Each row has a name. Each question is about the rows just above it.

Columns, left to right: B K M S A V N J G
k_681: [143 147 163 142 136  87  99 146 103]
k_147: [ 76 169 150 122  96 112 144 103  98]
k_785: [ 76 169 150 122  96 112 144 137  98]
k_846: [ 76 169 150 122 166 110 144  69 108]
k_732: [ 76 169 150 122 166 110 144  69 127]
k_159: [133 130 171 146 155 109 136 165 167]
Whose row is [ 76 169 150 122 166 110 144  69 108]? => k_846
Which column holds this, read top down? [ 87 112 112 110 110] => V
Which column holds [136  96] top down? => A
Which column holds this, read top down? [122 146] => S
[ 76 169 150 122  96 112 144 137  98] is in which row? => k_785

Columns, left to right: Y L Q Z W
k_650: [145 126  75  69 135]
k_257: [157 134 147 139 113]
k_23: [131 126  75 134 156]
k_697: [135 155 123 125 157]
k_766: [131 126  75  69 135]
Which column holds [123  75] top down? => Q
Which column holds [113 156] top down? => W
[135 131] is in which column, read top down? => Y
Which column holds this, read top down? [ 75 147  75] => Q
[134 126 155] is in which column, read top down? => L
Which column holds [ 75 147] top down? => Q

Columns, left to right: D T H F E U R
k_488: [181  64  68 113 187  69  68]
k_27: [ 82 181 171 176 171 101  81]
k_111: [ 82 181 171 176 171 104  75]
k_435: [ 70  66 191  78  86 147 183]
k_507: [ 82 181 171 176 171 100  81]
Which column holds [176 176  78 176] top down? => F
Which column holds [171 191 171] top down? => H

Columns, left to right: Kuf ros gor Dabuz narum fizu nol
k_524: [188 144 145 147 157  92  79]
k_290: [181 167 145 162 179  99  86]
k_661: [188 144 145 147 165  92  92]
k_310: [203 156 135 139 179 112  92]
k_105: [188 179 126 139 179  99  73]
k_613: [203 179 154 147 172  79  79]
Which column holds [179 179 172] top down? => narum
Which column holds this, read top down? [ 92 112  99] => fizu
Which column holds [145 135 126] top down? => gor
[ 92 112  99  79] is in which column, read top down? => fizu
[167 144 156] is in which column, read top down? => ros
Which column holds this, read top down? [86 92 92 73 79] => nol
Which column holds this, read top down? [167 144 156 179] => ros

Columns, left to right: kog zoga pil notam Palad mav
k_467: [107 120 110 110  76 173]
k_142: [ 67 157  64  74  91 136]
k_845: [176  62  61  97 112 166]
k_173: [ 95 116 115 151  77 154]
k_945: [111 103 199  63 152 174]
k_574: [ 95 185 115 109  97 129]
k_823: [ 67 157  64  74 184 119]
[110  64  61 115 199] is in which column, read top down? => pil
Which column holds [176  95] top down? => kog
Which column holds [ 63 109] top down? => notam
[110  64] is in which column, read top down? => pil
Which column holds this, read top down? [157  62 116] => zoga
Which column holds this, read top down? [174 129 119] => mav

Columns, left to right: dolif Vumig sulu dipil san Zenok zef naso
k_967: [124 118 125 145 160 148 109 163]
k_110: [139 112 116 163 162 160 111 158]
k_939: [140 106 122  60 170 161 104 164]
k_658: [112 146 138  88  94  95 145  99]
k_828: [138 109 125  98 135 139 111 132]
k_976: [ 96 117 121 169  86  86 108  94]
Which column holds this, read top down? [124 139 140] => dolif
[109 111 104 145 111] is in which column, read top down? => zef
Which column holds this, read top down? [125 116 122] => sulu
Which column holds [160 162] top down? => san

Columns, left to right: Vava Rop zito zura lek kudev lop
k_321: [154  92 130 113 127 189 126]
k_24: [154  99 170  76 138 118 119]
k_328: [100 151 162 136 150  71 153]
k_942: [104 108 190 126 170 114 136]
k_199: [103  77 111 131  95  83 161]
k_48: [ 82 141 140 163 142  77 135]
Which column holds this, read top down? [119 153] => lop
[130 170 162 190] is in which column, read top down? => zito
Which column holds [118  71 114  83  77] top down? => kudev
Which column holds [138 150 170  95] top down? => lek
Which column holds [138 150 170  95 142] top down? => lek
Which column holds this, read top down? [103  82] => Vava
[108  77] is in which column, read top down? => Rop

Columns, left to right: vifo Bubud kadut nid vosol rubal mamon
k_415: [159 146 105 118  89 177 171]
k_365: [174  65  55 122 160  71 103]
k_669: [185  74  65  84 160  78 133]
[ 89 160] is in which column, read top down? => vosol
Which column holds this, read top down? [174 185] => vifo
Which column holds this, read top down? [122  84] => nid
Which column holds this, read top down? [146  65] => Bubud

Columns, left to right: funo dasu Sefi Zuguk bevi
k_225: [154  83 113  86 149]
k_189: [117 145 168  75 169]
k_667: [140 136 184 104 162]
k_801: [ 88  97 166 138 153]
k_836: [154 104 113  86 149]
k_131: [154  83  95 128 100]
k_359: [117 145  81 127  99]
Which column holds [140  88 154] top down? => funo
[ 75 104 138  86 128 127] is in which column, read top down? => Zuguk
Which column holds this, read top down? [113 168 184 166 113] => Sefi
Which column holds this, read top down? [ 83 145 136  97 104  83] => dasu

Columns, left to right: kenib punu fanup peg Gube
k_340: [ 94 179  94 191 118]
k_241: [ 94 179  94 191  81]
k_591: [139  95 148  83 156]
k_422: [118 141 108 141 106]
k_345: [151 101 106  77 175]
k_633: [119 168 122 169 127]
k_256: [139  95 148 169  67]
[ 81 156 106 175 127] is in which column, read top down? => Gube
Which column holds this, read top down? [179  95] => punu
Which column holds [ 94  94 139] top down? => kenib
[ 94 139 118] is in which column, read top down? => kenib

Columns, left to right: fimal lega mol mera
k_335: [126  79  59 127]
k_385: [96 93 78 83]
k_247: [165  98  87 176]
Which column holds [78 87] top down? => mol
Which column holds this, read top down? [93 98] => lega

Columns, left to right: zuter zumu tizi Pepif Zivos purus lomus
k_348: [164  78  85 112 162  91  98]
k_512: [168  72  81 109 168  86  91]
k_905: [166  77  84 111 162  91  97]
k_455: [120 114 137 117 120 131 138]
k_908: [148 148 109 132 108 148 147]
k_66: [148 150 108 132 106 150 149]
k_615: [169  83  80 112 161  93  96]
[148 150  93] is in which column, read top down? => purus
Which column holds [91 97] top down? => lomus
Which column holds this, read top down? [114 148 150  83] => zumu

Columns, left to right: gafa rivi gure les lif zeson nelak
k_82: [158 164  97 135  95 163 160]
k_231: [118 112 139 116 118 132 142]
k_371: [147 146 110 132 107 149 148]
k_471: [156 156 101 134  99 156 156]
k_916: [154 153 104 130  99 157 156]
k_666: [147 142 110 130 107 147 147]
k_595: [152 152 104 134 102 153 153]
k_787: [175  77  75 110 165  89  88]
k_576: [156 154 102 131  98 158 156]
[ 97 139 110 101 104] is in which column, read top down? => gure
Which column holds this, read top down? [118 107  99] => lif
[ 99 107 102] is in which column, read top down? => lif
Which column holds [135 116 132 134] top down? => les
Which column holds this, read top down? [147 156 154 147 152 175 156] => gafa
Which column holds [154 147 152 175 156] top down? => gafa
[ 89 158] is in which column, read top down? => zeson

Columns, left to right: Nul nozo Nopuv rokor deko vasa Loken
k_2: [159 133 105  96 132 130 104]
k_972: [159  89 105  96 132 130 104]
k_70: [159  89 105  96 132 130 106]
k_546: [117 183  80  96 182  64  99]
[159  89 105  96 132 130 104] is in which row? => k_972
Which column holds [104 104 106] top down? => Loken
[104 106  99] is in which column, read top down? => Loken
Which column holds [159 159 117] top down? => Nul

Columns, left to right: Ziz Tireg biraz labu gub Zolag Vuf Guk
k_535: [110  71 109 157 169 153 123 134]
k_538: [119 120 124 121 123 129 135 116]
k_883: [119 120 124 121 169 153 144 148]
[123 169] is in which column, read top down? => gub
[ 71 120] is in which column, read top down? => Tireg
Which column holds this, read top down? [121 121] => labu
[129 153] is in which column, read top down? => Zolag
[120 120] is in which column, read top down? => Tireg
Which column holds [119 119] top down? => Ziz

